Below is a small trained network, with its code and all its weights. Each question gives an input and a class and asks what happens when units are switched off, that is, made to give their printed mean instead of their output.

import numpy as np


def w(rows, s, z=0):
    codes = np.array(rows[::2]) - 128.0
    scale = np.full(codes.shape[1], s)
    scale[-1] = z or s
    return codes * scale


def f(y):
    return np.maximum(y, 0)


def log_softmax(a):
    a = a - a.max(-1, keepdims=True)
    return a - np.log(np.exp(a).sum(-1, keepdims=True))


def net(x, mask):
    res = np.array(x, float).reshape(1, 4) / 4 @ E
    y = f(res @ A[0][:, :-1].T + A[0][:, -1])
    res = res + np.where(mask, y, B[0][:, -1]) @ B[0][:, :-1]
    return log_softmax(res[-1] @ U[:, :-1].T + U[:, -1])


A, B = {}, {}
E = w([
[139,71,188,46,159,42,144,181,64,140,110],'x0',
[132,81,108,97,89,192,166,199,166,129,167],'x1',
[65,117,175,99,115,158,129,207,61,164,117],'x2',
[126,176,101,90,196,168,86,111,72,7,166],'x3',
],0.013)
A[0] = w([
[149,81,149,75,133,100,125,136,62,169,134,200],'neuron 0',
[157,105,82,95,147,142,151,125,146,81,196,90],'neuron 1',
[114,160,79,195,126,144,98,65,200,170,146,104],'neuron 2',
[96,130,181,132,143,128,123,168,62,166,97,254],'neuron 3',
[112,153,77,129,109,224,107,154,152,108,157,109],'neuron 4',
[129,38,77,142,83,150,224,191,247,174,156,116],'neuron 5',
[67,172,104,171,158,144,115,154,68,105,113,49],'neuron 6',
[55,143,123,143,135,160,101,134,96,83,179,126],'neuron 7',
[129,98,92,179,123,144,121,63,131,106,108,127],'neuron 8',
[132,162,148,116,147,99,99,93,101,129,135,82],'neuron 9',
[165,127,89,204,89,120,134,51,208,148,130,154],'neuron 10',
],0.013,0.0052)
B[0] = w([
[84,134,188,118,140,105,96,168,147,92,96,205],'neuron 0',
[63,140,179,95,63,125,89,120,140,150,129,168],'neuron 1',
[94,163,194,84,134,115,76,196,143,121,84,221],'neuron 2',
[113,171,164,103,94,96,103,199,153,126,114,204],'neuron 3',
[144,171,86,194,171,131,109,92,116,94,157,193],'neuron 4',
[86,95,225,50,44,109,164,161,159,155,100,251],'neuron 5',
[91,96,158,115,101,125,148,194,142,111,112,163],'neuron 6',
[116,140,135,114,114,120,181,167,131,114,178,177],'neuron 7',
[138,162,112,133,162,111,138,167,150,87,111,179],'neuron 8',
[129,176,125,159,146,134,91,137,146,125,119,163],'neuron 9',
[94,143,207,82,91,60,72,176,208,127,5,239],'neuron 10',
],0.013,0.023)
U = w([
[115,151,99,127,197,98,92,116,145,111,118,91],'0',
[114,134,60,129,166,152,141,116,113,112,203,147],'1',
[237,112,15,212,149,144,155,8,35,248,154,2],'2',
[94,110,183,93,58,110,130,164,165,166,93,142],'3',
],0.017,0.014)

Each question gives the input, the list of numbers given to net, and the class t.
The units are the neurons (one row each of A and B). Each row of codes is followed by its name. A weight is (code - 128) times the scale printed after its matrix; where a second scale follows, it is the last column's (A, B and U).
mask holds one flag per neuron, in row order. A switched-off neuron (its flag False) gives its mean, the last column of its row in B, instead of its output. The means were averaged over made-up inputs and are rounded, as every weight is.
A unit's drop is (log p(t) with every unit on - log p(t) with that unit switched off) / (log p(t) with every unit on - log p(t) with every unit switched off).
The circuit of an input: a set's keep is (log p(t) with only the set's units on - log p(t) with every unit switched off) / (log p(t) with every unit on - log p(t) with every unit switched off). Starting from all 11 units, units are removed one at a time, each time the one whose removal leaves the highest keep (on an exact tie, the one counted first), for as long as the keep stays at least 0.8.
units of the circuit, in order: the units of the circuit, biggest drop first
most important unit: the unit with the biggest drop
top k neurons: the k neurons with the biggest drops, biggest first
drop when u is switched off: that unit's drop, to one decimal
input [-3,8,8,8], class 1: most important unit -> neuron 4
input [3,-7,-6,0], class 0: units of the circuit, in order -> neuron 5; neuron 3
input [-5,4,5,3], class 1: top 2 neurons -> neuron 10; neuron 4
input [3,-3,-6,6], class 0: top 2 neurons -> neuron 5; neuron 10
input [6,-8,-3,8], class 0: top 3 neurons -> neuron 5; neuron 10; neuron 9
input [-8,3,4,8], class 1: top 2 neurons -> neuron 4; neuron 10
input [-3,3,2,3], class 1: top 2 neurons -> neuron 10; neuron 5
input [5,-7,-1,5], class 0: drop when neuron 5 is switched off -> 0.7
input [-5,4,1,6], class 1: drop when neuron 5 is switched off -> 0.1
input [8,-7,-4,3], class 0: drop when neuron 10 is switched off -> 0.2
input [8,-7,-7,5], class 0: drop when neuron 5 is switched off -> 0.3
